| -4.945 | -5.213 |  4.764 |
| -4.899 | -5.332 |  4.793 |
| -5.113 |  5.610 | -4.573 |
| -4.738 | -5.299 |  4.814 |
|  4.439 | -5.609 | -5.077 |
:
| -4.945 | -5.332 | -4.573 |

| -5.054 |  0.218 | -5.624 | -6.129 |
|  2.399 | -0.776 |  2.514 |  2.991 |
| -0.839 |  4.785 | -1.197 |  1.198 |
:
| -5.054 | -0.776 | -1.197 |

|  3.118 |  0.945 |  2.942 | -7.378 |
| -2.780 | -2.282 | -2.855 |  6.468 |
| -3.273 |  0.321 | -5.615 |  0.927 |
:
|  3.118 | -2.282 | -5.615 |

| -1.281 | -0.305 |  2.358 |  0.800 |
|  2.635 | -0.749 | -3.278 | -0.806 |
| -4.699 | -1.203 | -0.995 | -1.142 |
| -4.705 |  5.922 | -0.683 | -1.515 |
|  1.166 |  5.045 | -0.852 |  3.035 |
:
| -1.281 | -0.749 | -0.995 | -1.515 |

| -1.287 |  0.056 | -2.715 |  4.761 |
| -0.810 |  2.678 |  0.507 | -6.303 |
| -4.380 | -5.334 | -2.561 |  1.379 |
:
| -1.287 |  2.678 | -2.561 |

|  3.935 | -2.660 |  0.302 |  4.704 |  3.998 |
| -6.379 |  1.361 | -3.289 | -6.829 |  5.949 |
:
| 3.935 | 1.361 |

| -0.480 | -2.068 |  0.206 | -2.086 | -2.254 |
|  5.337 |  1.479 |  6.278 |  1.894 | -4.019 |
:
| -0.480 |  1.479 |
